Below are the code and all the weights of a small trained network. Each question names an input and a class and asks about switching units off, where a switched-off unit gives its printed mean instead of its output.

import numpy as np


def w(rows, s, z=0):
    codes = np.array(rows[::2]) - 128.0
    scale = np.full(codes.shape[1], s)
    scale[-1] = z or s
    return codes * scale


def f(y):
    return y / 2 * (1 + np.tanh(0.7978845608 * (y + 0.044715 * y**3)))


def log_softmax(a):
    a = a - a.max(-1, keepdims=True)
    return a - np.log(np.exp(a).sum(-1, keepdims=True))


def net(x, mask):
    res = np.array(x, float).reshape(1, 8) / 4 @ E
    y = f(res @ A[0][:, :-1].T + A[0][:, -1])
    res = res + np.where(mask, y, B[0][:, -1]) @ B[0][:, :-1]
    return log_softmax(res[-1] @ U[:, :-1].T + U[:, -1])


A, B = {}, {}
E = w([
[112,119,120,134,139,131],'x0',
[132,129,128,129,123,128],'x1',
[116,118,120,131,140,127],'x2',
[86,70,111,32,71,94],'x3',
[188,98,114,150,103,43],'x4',
[204,91,110,71,210,125],'x5',
[146,68,254,142,96,151],'x6',
[143,135,134,124,115,126],'x7',
],0.01)
A[0] = w([
[138,201,47,160,106,25,100],'n1',
[232,92,105,182,61,21,130],'n2',
[141,152,181,131,84,103,119],'n3',
[66,179,142,155,10,102,245],'n4',
[163,122,139,135,144,140,45],'n5',
[134,199,27,68,95,175,78],'n6',
[105,123,217,132,95,105,136],'n7',
[142,91,129,179,128,4,109],'n8',
[70,62,96,47,92,188,93],'n9',
[141,140,29,139,111,121,29],'n10',
[146,50,225,126,116,144,1],'n11',
[111,234,184,216,94,79,183],'n12',
[148,95,106,246,215,147,146],'n13',
[220,108,151,41,181,144,189],'n14',
[191,108,115,135,42,183,95],'n15',
[120,91,109,2,41,108,33],'n16',
[106,47,104,118,85,46,81],'n17',
[207,228,192,183,153,102,53],'n18',
[32,171,121,153,51,58,25],'n19',
[124,204,156,84,135,68,131],'n20',
[158,128,85,98,152,138,36],'n21',
[118,193,47,78,131,165,55],'n22',
],0.0094,0.004)
B[0] = w([
[97,50,188,198,144,156,202],'n1',
[112,141,217,104,220,161,213],'n2',
[82,77,176,139,95,98,161],'n3',
[75,148,119,36,212,71,246],'n4',
[141,113,39,134,121,139,127],'n5',
[121,58,176,220,145,148,179],'n6',
[105,60,87,159,144,141,192],'n7',
[125,178,217,75,152,250,179],'n8',
[230,237,106,128,76,178,176],'n9',
[70,124,146,210,54,134,162],'n10',
[107,56,64,213,45,170,186],'n11',
[157,140,112,76,134,68,232],'n12',
[141,212,51,117,40,88,201],'n13',
[71,85,74,72,201,45,196],'n14',
[144,113,124,178,148,93,142],'n15',
[200,165,54,158,66,131,192],'n16',
[255,204,73,132,85,193,176],'n17',
[138,167,123,135,42,111,191],'n18',
[98,110,51,117,144,96,189],'n19',
[80,120,149,146,96,122,135],'n20',
[89,154,91,190,182,111,141],'n21',
[85,73,186,150,71,170,169],'n22',
],0.0062,0.011)
U = w([
[204,221,101,188,87,133,87],'0',
[144,132,125,162,143,118,253],'1',
[123,39,138,244,117,144,27],'2',
[120,110,95,120,182,52,82],'3',
[150,182,175,141,169,213,166],'4',
],0.011,0.0065)

Each question gives the input, the list of numbers given to net, and the class t.
The units are the neurons (one row each of A and B). Each row of codes is followed by its name. A weight is (code - 128) times the scale printed after its matrix; where a second scale follows, it is the last column's (A, B and U).
mask holds one flag per neuron, in row order. A switched-off neuron (its flag False) gives its mean, the last column of its row in B, instead of its output. The means were averaged over made-up inputs and are rounded, as every weight is.
A unit's drop is (log p(t) with every unit on - log p(t) with that unit switched off) / (log p(t) with every unit on - log p(t) with every unit switched off).
The circuit of an input: a set's keep is (log p(t) with only the set's units on - log p(t) with every unit switched off) / (log p(t) with every unit on - log p(t) with every unit switched off). Starting from the 12 units with the biggest drops (on a tie, the unit counted first), units are removed one at a time, each time the one whose removal leaves the highest keep (on an exact tie, the one counted first), for as long as the keep stays at least 0.8.
circuit, biggest first: the units of the circuit, biggest drop first
most important unit: the unit with the biggest drop
k most important neurons: the k neurons with the biggest drops, biggest first
drop of u: that unit's drop, to one decimal
input [2,3,-8,-6,6,7,1,8], class 3: circuit, biggest first	[n14]
input [1,0,1,-4,6,-3,3,-3], class 4: circuit, biggest first	[n8 n2]
input [0,5,8,4,-7,-2,-8,-5], class 2: circuit, biggest first	[n6 n22]
input [2,6,-7,2,-8,3,-8,6], class 2: circuit, biggest first	[n6 n22]
input [2,-1,0,7,-6,0,-1,4], class 0: 2 most important neurons	[n9 n16]
input [-7,3,-2,-6,8,2,-4,5], class 4: 3 most important neurons	[n2 n8 n1]
input [-6,-4,-3,4,8,7,-1,0], class 4: 2 most important neurons	[n8 n2]
input [5,-8,-7,3,5,-7,5,2], class 3: 2 most important neurons	[n4 n19]
input [0,7,-5,-6,0,6,-1,-8], class 0: 3 most important neurons	[n13 n4 n18]
input [5,2,8,-6,6,-7,-6,3], class 3: 2 most important neurons	[n12 n4]
input [1,7,-3,6,4,-4,-6,-7], class 0: 4 most important neurons	[n17 n16 n9 n14]
input [1,5,1,7,-2,0,5,7], class 0: circuit, biggest first	[n9 n16]
input [-4,2,-6,-5,8,-3,-5,0], class 4: circuit, biggest first	[n2 n8]
input [5,-2,0,-4,-5,3,8,-1], class 2: most important unit	n11
input [-6,1,-2,5,0,0,7,3], class 2: 2 most important neurons	[n11 n7]
input [0,7,-3,5,8,-3,-2,5], class 4: 2 most important neurons	[n2 n8]
input [-6,-3,4,-7,7,6,-8,-7], class 2: 2 most important neurons	[n1 n10]
input [4,0,-8,-7,-3,8,-1,0], class 3: 3 most important neurons	[n14 n9 n17]
input [0,-7,1,1,6,0,5,-1], class 4: 2 most important neurons	[n8 n2]
input [-3,-1,-4,5,6,6,-7,-6], class 2: most important unit	n1
input [4,-6,-8,-7,2,-8,2,3], class 3: circuit, biggest first	[n4 n12]
input [5,-8,0,-5,-3,-2,2,7], class 0: drop of n16	-0.1
input [-2,-4,-8,6,-5,-7,2,3], class 3: drop of n14	-0.2
input [-5,-8,-2,1,8,-5,-5,4], class 4: drop of n8	0.4
